Below are the code and all the weights of a small trained network. Each question names an input and a class and asks about switching units off, where a switched-off unit gives its printed mean instead of its output.

import numpy as np


def w(rows, s, z=0):
    codes = np.array(rows[::2]) - 128.0
    scale = np.full(codes.shape[1], s)
    scale[-1] = z or s
    return codes * scale


def norm(h):
    return h / np.sqrt((h * h).mean(-1, keepdims=True) + 1e-5)


def f(y):
    return np.maximum(y, 0)


def log_softmax(a):
    a = a - a.max(-1, keepdims=True)
    return a - np.log(np.exp(a).sum(-1, keepdims=True))


def net(x, mask):
    res = np.array(x, float).reshape(1, 8) / 4 @ E
    u = 0
    for l in range(3):
        y = f(norm(res) @ A[l][:, :-1].T + A[l][:, -1])
        res = res + np.where(mask[u : u + 4], y, B[l][:, -1]) @ B[l][:, :-1]
        u += 4
    return log_softmax(norm(res)[-1] @ U[:, :-1].T + U[:, -1])


A, B = {}, {}
E = w([
[113,135,104],'x0',
[204,111,61],'x1',
[116,137,105],'x2',
[137,123,140],'x3',
[160,108,185],'x4',
[84,38,235],'x5',
[89,254,50],'x6',
[124,132,119],'x7',
],0.0046)
A[0] = w([
[231,166,3,221],'L0N0',
[139,147,167,2],'L0N1',
[141,100,171,84],'L0N2',
[71,65,64,5],'L0N3',
],0.0058,0.0017)
B[0] = w([
[90,134,51,254],'L0N0',
[237,91,223,131],'L0N1',
[105,133,253,161],'L0N2',
[133,47,143,139],'L0N3',
],0.0058,0.0045)
A[1] = w([
[122,220,123,78],'L1N0',
[255,165,225,163],'L1N1',
[204,176,126,249],'L1N2',
[69,254,145,110],'L1N3',
],0.0079,0.0011)
B[1] = w([
[144,135,191,206],'L1N0',
[85,149,2,213],'L1N1',
[106,184,139,179],'L1N2',
[153,175,105,254],'L1N3',
],0.0096,0.0036)
A[2] = w([
[101,100,97,50],'L2N0',
[72,200,157,130],'L2N1',
[27,137,91,122],'L2N2',
[252,108,99,253],'L2N3',
],0.011,0.0031)
B[2] = w([
[162,81,96,155],'L2N0',
[253,65,181,253],'L2N1',
[254,40,226,251],'L2N2',
[27,85,100,226],'L2N3',
],0.0073,0.0043)
U = w([
[180,104,92,252],'0',
[73,128,224,108],'1',
[49,125,3,46],'2',
[76,73,100,76],'3',
[179,205,119,104],'4',
[162,146,177,95],'5',
[109,223,38,122],'6',
],0.013,0.0038)

Each question gives the input, the list of numbers given to net, and the class t.
The units are the neurons (one row each of A and B). Each row of codes is followed by its name. A weight is (code - 128) times the scale printed after its matrix; where a second scale follows, it is the last column's (A, B and U).
mask holds one flag per neuron, layer by layer. A switched-off neuron (its flag False) gives its mean, the last column of its row in B, instead of its output. The means were averaged over made-up inputs and are rounded, as every weight is.
A unit's drop is (log p(t) with every unit on - log p(t) with that unit switched off) / (log p(t) with every unit on - log p(t) with every unit switched off).
The circuit of an input: a set's keep is (log p(t) with only the set's units on - log p(t) with every unit switched off) / (log p(t) with every unit on - log p(t) with every unit switched off). Starting from all 12 units, units are removed one at a time, each time the one whose removal leaves the highest keep (on an exact tie, the one counted first), for as long as the keep stays at least 0.8.
circuit, biggest first: the units of the circuit, biggest drop first
most important unit: the unit with the biggest drop
top k neurons: the k neurons with the biggest drops, biggest first
k most important neurons of layer l: the k neurons of layer l with the biggest drops, biggest first
drop when u is switched off: that unit's drop, to one decimal
input [-2,7,6,8,-4,-7,-7,-2], class 2: circuit, biggest first -> (L2N3, L2N2)
input [-8,7,2,5,1,-8,-7,6], class 2: most important unit -> L2N3
input [8,1,-3,-5,-2,-2,-8,-6], class 2: circuit, biggest first -> (L2N2, L2N1)
input [-4,4,2,1,8,4,-8,8], class 3: circuit, biggest first -> (L1N1, L2N2, L2N3)
input [-6,2,-6,2,6,-1,-3,-5], class 2: top 3 neurons -> (L1N1, L2N1, L2N3)
input [1,7,8,-7,4,2,-8,0], class 3: top 2 neurons -> (L2N3, L1N3)
input [-1,5,-2,4,2,6,-5,6], class 3: circuit, biggest first -> (L2N2, L2N1, L2N3)
input [-2,2,-2,0,8,5,-2,4], class 3: 2 most important neurons of layer 1 -> (L1N1, L1N2)
input [2,5,5,7,-3,-8,-2,-8], class 2: top 2 neurons -> (L2N3, L2N1)
input [8,8,-8,5,3,0,1,-5], class 6: 2 most important neurons of layer 1 -> (L1N2, L1N0)
input [-1,7,-7,1,0,8,-3,-3], class 3: top 3 neurons -> (L1N1, L2N2, L2N1)
input [-8,-1,3,-4,-7,1,6,-4], class 5: 2 most important neurons of layer 2 -> (L2N1, L2N2)
input [1,7,8,-2,5,-1,-4,2], class 2: 3 most important neurons of layer 2 -> (L2N3, L2N2, L2N1)
input [-7,-8,-2,-3,-8,0,-1,8], class 0: circuit, biggest first -> (L2N1)
input [6,5,1,2,-3,-6,-5,-8], class 2: 2 most important neurons of layer 2 -> (L2N3, L2N1)
input [4,7,3,2,2,-1,-4,0], class 2: top 3 neurons -> (L2N3, L2N2, L2N1)
input [3,-2,8,-8,-2,-3,3,-8], class 4: drop when L1N0 is switched off -> 0.1
input [3,-4,-1,-7,2,6,6,0], class 5: drop when L2N2 is switched off -> 0.0
input [7,6,7,-5,-4,-5,-7,-1], class 2: drop when L2N1 is switched off -> 0.2
input [1,-6,7,6,-2,1,4,0], class 5: most important unit -> L2N1
input [5,4,2,-7,5,-5,-6,6], class 2: 3 most important neurons of layer 2 -> (L2N3, L2N2, L2N1)
